Here is a tiny trained network, its code and every weight. The questions are about switching its units off for an input and a class, where a switched-off unit gives its printed mean instead of its output.

import numpy as np


def w(rows, s, z=0):
    codes = np.array(rows[::2]) - 128.0
    scale = np.full(codes.shape[1], s)
    scale[-1] = z or s
    return codes * scale


def f(y):
    return np.maximum(y, 0)


def log_softmax(a):
    a = a - a.max(-1, keepdims=True)
    return a - np.log(np.exp(a).sum(-1, keepdims=True))


def net(x, mask):
    res = np.array(x, float).reshape(1, 2) / 4 @ E
    y = f(res @ A[0][:, :-1].T + A[0][:, -1])
    res = res + np.where(mask, y, B[0][:, -1]) @ B[0][:, :-1]
    return log_softmax(res[-1] @ U[:, :-1].T + U[:, -1])


A, B = {}, {}
E = w([
[187,224,74,194,177,231],'x0',
[174,162,231,18,247,122],'x1',
],0.011)
A[0] = w([
[127,63,113,111,131,84,62],'N0',
[54,72,194,27,126,129,250],'N1',
[143,44,74,131,96,20,156],'N2',
[98,124,183,122,79,64,105],'N3',
[171,187,55,207,240,151,151],'N4',
[218,156,141,151,252,203,198],'N5',
[104,186,206,139,153,208,146],'N6',
[112,103,141,84,21,82,169],'N7',
[76,46,106,183,92,165,105],'N8',
[70,42,181,41,84,74,220],'N9',
[45,104,143,56,56,119,251],'N10',
[94,174,64,163,65,181,252],'N11',
[159,105,36,212,52,202,246],'N12',
],0.011,0.0042)
B[0] = w([
[48,93,80,161,81,73,162],'N0',
[101,110,238,86,197,87,232],'N1',
[162,55,194,174,87,84,203],'N2',
[25,81,110,107,125,64,181],'N3',
[11,208,130,36,99,218,207],'N4',
[82,245,206,33,73,215,220],'N5',
[141,212,207,95,123,202,172],'N6',
[196,55,196,136,114,30,201],'N7',
[247,114,49,254,118,72,189],'N8',
[28,8,177,68,228,75,249],'N9',
[175,65,151,100,74,56,211],'N10',
[150,167,52,89,34,120,211],'N11',
[111,178,45,97,28,84,243],'N12',
],0.0074,0.018)
U = w([
[222,53,113,173,55,130,225],'0',
[124,226,32,159,102,115,103],'1',
[42,244,168,69,120,225,166],'2',
[182,123,104,254,253,221,3],'3',
[27,60,180,118,184,55,179],'4',
[225,133,112,183,248,172,3],'5',
[90,176,226,60,246,127,127],'6',
],0.0088,0.0047)

Each question gives the input, the list of numbers given to net, and the class t.
The units are the neurons (one row each of A and B). Each row of codes is followed by its name. A weight is (code - 128) times the scale printed after its matrix; where a second scale follows, it is the last column's (A, B and U).
mask holds one flag per neuron, in row order. A switched-off neuron (its flag False) gives its mean, the last column of its row in B, instead of its output. The means were averaged over made-up inputs and are rounded, as every weight is.
A unit's drop is (log p(t) with every unit on - log p(t) with that unit switched off) / (log p(t) with every unit on - log p(t) with every unit switched off).
The circuit of an input: a set's keep is (log p(t) with only the set's units on - log p(t) with every unit switched off) / (log p(t) with every unit on - log p(t) with every unit switched off). Starting from the 12 units with the biggest drops (on a tie, the unit counted first), units are removed one at a time, each time the one whose removal leaves the highest keep (on an exact tie, the one counted first), for as long as the keep stays at least 0.8.
units of the circuit, in order: the units of the circuit, biggest drop first
k most important neurons: the k neurons with the biggest drops, biggest first
drop when u is switched off: that unit's drop, to one decimal
input [-6,-8], class 0: units of the circuit, in order -> [N8]
input [1,-1], class 1: units of the circuit, in order -> [N9 N1]
input [-4,-5], class 0: units of the circuit, in order -> [N8 N4]
input [0,1], class 6: 2 most important neurons -> [N12 N4]
input [0,-3], class 0: 2 most important neurons -> [N4 N5]
input [1,6], class 2: 2 most important neurons -> [N5 N9]
input [1,7], class 2: 3 most important neurons -> [N5 N9 N7]
input [1,-7], class 1: 3 most important neurons -> [N12 N11 N9]
input [2,-8], class 1: drop when N12 is switched off -> 0.4
input [-4,-6], class 0: drop when N8 is switched off -> 0.1
input [0,-4], class 0: drop when N5 is switched off -> 0.1
